Below is a small trained network, with its code and all its weights. Each question gives an input and a class and asks what happens when units are switched off, that is, made to give their printed mean instead of their output.

import numpy as np


def w(rows, s, z=0):
    codes = np.array(rows[::2]) - 128.0
    scale = np.full(codes.shape[1], s)
    scale[-1] = z or s
    return codes * scale


def f(y):
    return np.maximum(y, 0)


def log_softmax(a):
    a = a - a.max(-1, keepdims=True)
    return a - np.log(np.exp(a).sum(-1, keepdims=True))


def net(x, mask):
    res = np.array(x, float).reshape(1, 5) / 4 @ E
    y = f(res @ A[0][:, :-1].T + A[0][:, -1])
    res = res + np.where(mask, y, B[0][:, -1]) @ B[0][:, :-1]
    return log_softmax(res[-1] @ U[:, :-1].T + U[:, -1])


A, B = {}, {}
E = w([
[138,223,245,137,140,121,93],'x0',
[255,34,147,100,214,103,140],'x1',
[66,152,72,67,166,88,247],'x2',
[151,107,82,181,140,162,117],'x3',
[110,147,156,108,116,154,124],'x4',
],0.0086)
A[0] = w([
[162,96,152,95,163,163,144,179],'n0',
[100,70,181,190,117,112,163,149],'n1',
[206,144,155,140,116,75,116,146],'n2',
[87,140,129,108,162,131,191,236],'n3',
[128,170,161,175,89,50,134,245],'n4',
[61,169,136,167,26,99,166,250],'n5',
[162,52,87,82,1,144,79,203],'n6',
[201,130,118,81,176,161,133,250],'n7',
[148,158,152,107,134,189,80,238],'n8',
[143,38,127,70,215,113,182,197],'n9',
[86,118,62,81,146,91,231,245],'n10',
[229,211,194,119,63,155,107,196],'n11',
[116,145,64,95,156,142,113,6],'n12',
],0.0095,0.0023)
B[0] = w([
[140,48,211,86,118,77,181,184],'n0',
[146,161,99,98,123,144,130,142],'n1',
[170,156,211,99,189,193,146,186],'n2',
[78,80,137,48,105,127,151,198],'n3',
[103,214,91,129,142,165,87,192],'n4',
[81,192,76,122,194,201,99,244],'n5',
[151,215,51,80,98,172,136,203],'n6',
[143,97,168,60,134,1,186,203],'n7',
[169,170,129,134,125,89,147,194],'n8',
[162,111,101,165,32,113,184,240],'n9',
[72,35,94,129,62,171,144,255],'n10',
[210,146,137,187,130,118,161,235],'n11',
[50,114,186,151,117,158,126,150],'n12',
],0.008,0.0096)
U = w([
[62,193,45,107,69,148,100,250],'0',
[180,109,147,6,92,113,177,250],'1',
[51,87,88,85,90,211,129,6],'2',
[96,87,119,118,44,49,175,50],'3',
[116,210,161,172,107,154,121,111],'4',
[164,113,217,152,143,2,82,6],'5',
],0.0085,0.0023)

Each question gives the input, the list of numbers given to net, and the class t.
The units are the neurons (one row each of A and B). Each row of codes is followed by its name. A weight is (code - 128) times the scale printed after its matrix; where a second scale follows, it is the last column's (A, B and U).
mask holds one flag per neuron, in row order. A switched-off neuron (its flag False) gives its mean, the last column of its row in B, instead of its output. The means were averaged over made-up inputs and are rounded, as every weight is.
A unit's drop is (log p(t) with every unit on - log p(t) with that unit switched off) / (log p(t) with every unit on - log p(t) with every unit switched off).
The circuit of an input: a set's keep is (log p(t) with only the set's units on - log p(t) with every unit switched off) / (log p(t) with every unit on - log p(t) with every unit switched off). Starting from the 12 units with the biggest drops (on a tie, the unit counted first), units are removed one at a time, each time the one whose removal leaves the highest keep (on an exact tie, the one counted first), for as long as the keep stays at least 0.8.
circuit, biggest first: the units of the circuit, biggest drop first
most important unit: the unit with the biggest drop
top k neurons: the k neurons with the biggest drops, biggest first
drop when u is switched off: that unit's drop, to one decimal
input [-2,2,1,6,-4], class 3: most important unit -> n5
input [6,1,-5,8,-7], class 5: top 3 neurons -> (n5, n6, n10)
input [3,1,-6,0,0], class 5: circuit, biggest first -> (n5, n10)
input [-6,1,3,3,4], class 3: top 4 neurons -> (n5, n9, n4, n2)
input [-8,3,8,7,-6], class 3: top 2 neurons -> (n9, n5)
input [-5,-2,4,-7,-5], class 2: circuit, biggest first -> (n10, n7)
input [-1,-4,7,-5,-3], class 2: top 2 neurons -> (n10, n3)
input [-3,4,4,-5,6], class 3: circuit, biggest first -> (n9, n10, n2)
input [0,5,3,1,4], class 3: circuit, biggest first -> (n9, n6, n5)
input [1,-1,-5,-2,-1], class 4: top 2 neurons -> (n7, n10)
input [-2,-1,8,2,-8], class 2: top 2 neurons -> (n10, n7)
input [-7,1,6,5,6], class 3: top 2 neurons -> (n5, n9)
input [6,8,0,4,-1], class 5: drop when n5 is switched off -> 0.1
input [-7,-3,7,8,-3], class 2: drop when n10 is switched off -> 0.3
input [-5,-8,8,-4,6], class 2: drop when n10 is switched off -> 0.3
